[-31 -19   2  -4  11  -7   0 -21 -10   1  -5 -30  -4  22  -1  36 -10   0
  -3  -3 -32 -41  35  20  10  -2  -7 -12  31   2   3  -1  -7  -4  17   7
  -5   0 -25   7   6   6  -7 -27   8  -6  12 -16   2  10  -8  -1   8  24
  -8   0   6   1   2  -3 -10   5]	U
[-15  13  15  -2   0  -4   1 -32  26   3   9  11   0  19  10  27  -1   0
   4  -5 -10  -5  15 -18  20   2  -6  12   0   1   5  12  -4 -25  14  12
  -1 -10 -18   3   5  18  -1  28   3  13   5  -7  11  -1   1   5  -4  11
  13 -13  14 -22  -5  -4   6  -5]	J
[-15  -4  10   4  -3 -12  13 -22 -19   1 -12 -43   3  23   9  34 -20  17
  -4 -15 -13 -30  12  18   2  -1 -10 -12  19   5  -5  -2   0  17  29   5
 -23   7 -27   1  -1  -7  -1 -27  -4 -20   6 -23   4   2 -15   2  -4  -4
 -15   1   4  -5   5  -8 -13  -6]	U
[-13  19   1   1   0  -5  -2 -24  31   0   1  47   3   8  -2  36   1  -3
  10   0  -7  55  23 -13   0   5   9  -3   6  -8   8   2   1 -16  11  -1
   2   3 -21  -6  -7  18   4  15  -7  -6   9  -1   9  -4  -3   6  -9  13
  21 -33  15 -18   5  -4 -16  -8]	J
[-12   9   1   3   2   9 -10 -18  38   5  12  56   1   7  -7  -2  11  -2
   8  -5   9  25  -8 -47  -7  -2   6  -3   4 -12   7   4 -16 -18  10   7
   3   3   2  -7   1  19   4  26   1   0   1 -13   0   4  -4   5   1  12
   7 -34   7 -18   4   0   4  -3]	J
[-16 -10   2  -7  -1   3  11 -12 -33   3  -8 -37   5   8   5  44 -17   9
   0  -2   7 -37  36  11   3  -3  -2 -24  10  11 -12 -17 -13   1  22  10
  -2  -2 -34  -3  -8  -5 -23 -30  -8   0   9 -10  -1  13  -2  -5  -3   7
  -9  -5  10  -3   5   0  -7  -8]	U
[-20  -3   8  15   4  -8  -1 -16 -18   5 -14  -9   3  20   6  61 -20  15
   4  -5 -12 -33  19   4   2 -10  -5 -26   6  -9   2 -18  -4   7  24   5
  -9   0 -37  -4  -3 -10 -10 -28   1 -24  20 -18  -2   3  -5   8  -8   9
 -50  -7  12  -3   8  -6  -6  -5]	U
[-12  25  12   3   3  -1  -4 -32  38  -2   0  44   8  17  -2  19  -3   6
   2   6  -6   9   5 -29   1  -4  -9   5  -3  -2   8   2   0 -33  20   2
  -6  18 -21 -10   0  22  -7  52   0   1   8  -4   7   4  -7  12 -15   2
  11 -31  -1 -12  -4 -10  -6 -10]	J
[-15  -9   5   3   3   2  13 -19 -16   1   1 -20   9  16   3  35 -13  16
 -10 -15  -5 -27   7  12   4  -2 -16  -3  31   5   0  -8 -11  -4  36   2
  22 -10 -25   5  13  40 -10 -12  -6  -1   3   1   9  11  -9   1   9   1
  -2  -9  -1  -8  -1 -16  -5 -10]	U
[-16  32  16   9  -1   2  -2 -33  30   1  16  51   5  23   1  28  -5   0
   2  -2   8  14   0 -28   1  16  -6  -5   3 -11  11   0  -1 -19  15   5
  -2   4 -21  -1  10  26   8  37  -1  -5   9  -5  15   1   0  10   2   6
  24 -32  17 -19   7 -20 -18  -3]	J
[ -3  -7   2   6   0   3   5 -20   1  10  -3   9   6  14   0  39 -12   9
  21   0 -22 -13   4 -23   2   2  -9 -23  20  -1 -20 -13  -5   2  24   1
   9   0 -32   3   4   5   2 -19  -3 -19  17  -8  -1  11  -5  -2   1  15
   4 -15   9 -14  20 -13   4  -5]	U
[-17  29  10  10  -4 -15  -4 -10  27  10  13  48   8  24  10  20   5  -4
   5   3  -8   3  33 -31  -1   6 -11  -1   4  -4   9  12  -6 -26  15  -5
  -4  12 -25   1  -3  21  19  31  -2   1   1 -14  12   1   3   1  -3  13
  11 -51  21 -22   5 -23  -7   0]	J
[-15 -12   5  -2   0   4   5 -28 -29   4   4 -28   8  15   8  40 -18  19
  -4 -15  -2 -28  29  12   4  -2  -2  -8  12   8  -4 -18  -5   9  28   6
 -13  -4 -23   2   3  -8 -13 -24  -8 -17  15 -10   3   1 -18  -6 -18  -1
 -14  -1  19   2   8  -9 -12 -11]	U
[ -7  10  11  11   2  -5  -2 -23  19  -6  10  23   0   8  -3  27   7   7
  -9   0  -5  -5   9 -16   7  -1  -6  -2   6  -3   3  15   3 -10   9   0
  -1  -3 -13 -20  -1  12  10  18  12   1   8  -4  -6   1   0   1   4   9
  12 -32   8 -16  -5 -12  -2 -16]	J
[-15  27   0   9   3  -6   0 -24  46  14  13  59   1  17  -4  20   4   6
   4   1  -7  15  -6 -35   6   4   2  -1  12  -8  11  11 -16 -19  17   6
   1   5 -22  -3   6  15  12  28  -2  -4  10   1   7  -4   2   4  -5  15
  10 -37  15 -25  -4  -5   0  -1]	J
[-12  26   4  10   9  -6  -2 -33  31   6   2  38   6  20   0   4   3   4
   6  -5  -5   3   6 -25   7   8   0   3  12  -5   9   2  -3 -35  10  11
  -4   7  -8  -8   6  22   3  18  -1   7  -4  -6   9  -2  -6   9  -3   7
  16 -36  -3 -27  -6  -6  -7  -5]	J
[-11 -18   2  -8  -1  -3   7  -4 -30   9 -14 -23  -4  16  -3  41 -20  13
  -5   0  -1 -34  41   8  -1  -5   5 -15  12  12  -2 -15  -4  16  19   5
  -6   1 -21  -1  -3 -18 -14 -21   2  -9  17  -6 -13   3  -1  -4  -8   8
  -9  -2   6  -3   9  -5  -4  -3]	U
[-11  -6  14   2   1  34   6 -32   1  23  -4   5 -12  17   4  50  -7  19
  -2  -5  -9 -29   9   1   8  -1   9 -15  16   3  -1 -37 -20 -18  34  10
   1   5 -36   3  -7   3  11 -34 -12 -26   5 -14   1  12  -9   6  -3   4
  -4 -10  16  -8  10 -16  -6   0]	U
[-16   0  14   5   5   0  17 -25 -24   4  -1 -24   9  10  14  56 -18  14
 -11  -5 -10 -45   9   4   5   1  -4 -20  38  18  -4  -5  -2  -3  27   5
   4   2 -29   1   5  12  -7 -22  -8 -12   9 -16  19  -2  -9   6   0  13
   7 -10   6 -14   7  -6  -6  -4]	U
[-11  -6   9   1   5  -4   4 -17 -22   8  -9 -16   8   8   4  38  -8  20
  14  -6 -20 -36   9  22  -3  -1   1 -24  25  -2  -5  -6 -12  12  28  19
  -3   8 -29   8  -5   6 -11 -19  -8 -11  13  -5   6   8 -12  -1   9  10
   1   2   6 -21  14  -4  -4  -1]	U
[-16  10   9   4   5  -7  16 -17 -10   1 -11 -54  13  20  -3  48 -21  19
  -7 -13  -8 -28  19  14  11  -1 -18 -21  27   6  -6 -30 -11  -2  35   5
 -17   5 -31   0   0  -1 -19 -22 -12 -11  17  -5   4  19  -2   6  -1  11
  -2   0  13  -4   7  -6  -9  -7]	U
[  1  17  11   0  -4   1   5 -15  18  -2  10  49   7   4   4   0   1   5
  15   7  -2   3   1 -20   4   0  -6   8 -15  -4   3  17  -2 -22   8   6
   1   4  -7 -14   1  21   8  25  -9   5  -4  -3   7  -6  20   6  -7   7
  14 -32  16 -19  -4  -1  -6  -2]	J
[-10  -7   9   3  -2  -7  12  -9 -18   4 -19 -31   5   7   8  27 -14  17
  -6  -7  -4 -19  12   7   1  -2 -11 -16   7  -4  -7 -16  -9   4  33   6
  -6   2 -35   5 -12 -16 -22 -31 -14  -6  18  -8   1   7 -16  -2  -1  -4
 -11   0   9   8  11  -7   5  -6]	U
[-13  -8  14  13   3  -7   7 -13 -23  14   3 -13   3  27  -3  51 -20  17
  -8  -1 -12 -22  21   6   1  -5 -17 -13  24   3   1  -7 -18   3  16  -6
   3  10 -26   4  11  21 -19 -30  -3   0  22   6  11  27  -1  -7   0  13
   1  -8   8 -35   7 -12  -5   3]	U
[-12  -4   3  -2   7  -7   3   6 -25   2 -22 -18   6  17  14  30 -14   5
  -3  -8  -2 -23  31  10  13  -1  -2 -20   4   2  -5  -5  -7   2  13  12
  -2   3  -8  -5   0   0 -19 -22  -6  -7  -1  -5  -3   1  -9   6   4  -3
  -6  -4   9  11  11  -8 -24   1]	U
[ -4  24  11   4   0  -2  -2 -30  21  -3   9  39  17  21   6  21   1   8
  -2  -3   4   2 -16 -18 -12   8   3   4   1 -10   5   6  -1 -23  16   2
   2   2 -13   2 -10  15   6  23  -7 -10   9  -6  15  -4   2   6 -14   0
  19 -34  22 -23 -12 -25  -5  -8]	J
[-13  21  20  12  -1  -4   7 -19  28   2  16  38  -5  29  -7  30  -5  14
   5 -17   3   4  21 -28  -3   2  -9   6  13   3   5  14  -4 -18  19  -2
  -2   8 -19  15   4  23   4  27  -3  -1   6  -2  25   8  -6   3   2   7
  15 -28  13 -21   0  -8 -12 -13]	J
[-16  11   6   7   2  18  -5 -18  31   4   8  42   7  -1  -7  12   1 -10
   1  -8  -7  21   3 -25   7   5 -14  15  -6 -10   6  16  -3 -16   0   2
   4   5 -12  -7 -11  10   8  24   2  -6 -10 -11   6   4   7   2   2  -4
  11 -23  14  -8  -9  -5   3  -9]	J
[-16  27  12  14  -2  -4  14 -29  31   1  41  39  19  20  -5  17  -1  10
   0  -5  -1  13  -6 -46   0  -4  -6   8  -1  -8  10   6  -1 -30  21   6
   2   9 -14  -9 -10  22  11  30  -6  10   3  -9   8  -1   6   9  -9   6
  21 -36  10 -35  -4   3  -8 -16]	J
[ -9  21   9  12  -2  -9   5 -21  30   6   8  47   7  17  -2  14   2  -2
   9   3   2  19   0 -32  -4  -1   0   7   2  -3   6  10  -3 -33   8   0
   3  10 -12  -4   2  36  11  33  -2   1  -4   2   3  -4   0  -3  -4   8
  10 -33   3 -23  -6   3  -4  -8]	J

[  7  -3  13  -4 -10  -3   0   2   4  -4   1   5   7  -2   1   6 -11   1
   6  -5  -9  -2   7   1  -2   5   2  -6   3   1  -3   6  10   1  11 -10
   2   3  -5   3  -3  -4   0  -4   7   2   1   6  -5   0   0   3   6   3
   1   4  -7  -1   9   5  -4  -7]	Q367
[ 23   2   9  -5  -7  -9  10   5   4  -2  12  14  -3  -5  -1  22 -12  -2
   5  -6  -2   0  -7   6 -10   5   7  -2 -15   2  -7 -12  -3   3  12 -14
  -4   5  14   4   4   0   5  -4  16  -3   2   3  -6   0   2   5  -7  -2
   1   8  -3  -9   6   9  -7  -8]	Q367
[  6   8  -6   0  -2  -8   4  -2  -1  -2   0  12  -8 -11   4  10  -1  -2
   0  -2   8   2  -6   2  -3   3   0   1  -1  -3  -4  -3   2   0  -2   8
  -6   0   3   3 -10   9   0  -1  -1  -3   3  -1  -8   0   5   0  -9 -11
   0  -7   3   0  -7   2   3   5]	Q631
[ 18  -1   3   1   9  -9   8   6   1   2  17   8  -7  -4  -6  13   5  -4
  -3  -7  18  -1 -15   1  -1  10  10 -14 -31   6  -7 -22 -18   3  10 -27
  -5   7  22   0  26  -1   7   0  24  -6   0  -4   4   6  -1   7 -11   5
   1  12   6  -7   3  13  -1  -8]	Q151
[ 16   1   9  -2  -3 -15   9   0   1  -3   7  16   8  -7   8  10  -1  -3
  -9  -4   8   1  -3   3  -4   2   5 -12 -12   1  -6 -12   4   1   3 -15
  -8  14   7   6 -25   5   6  -2  22  -1  -4   2  -5   1   3   7  -7   8
   3   4   3   1   0  14  -4  -8]	Q151
[ 12   6   4  -5  -4  -9  11  -5   2  -3   4  14  10  -1  10   8  -5  -3
  -7   2  -7   5  -1   8  -3  -9  -3   4  -5  -3  -4 -12   5  -2  -4   3
  -6  10   6   5 -41   4   7  -3  10  -1  -3   1  -7  -5   5   1 -11   2
   4   1  -2  -1  -5   3  -3  -5]	Q631
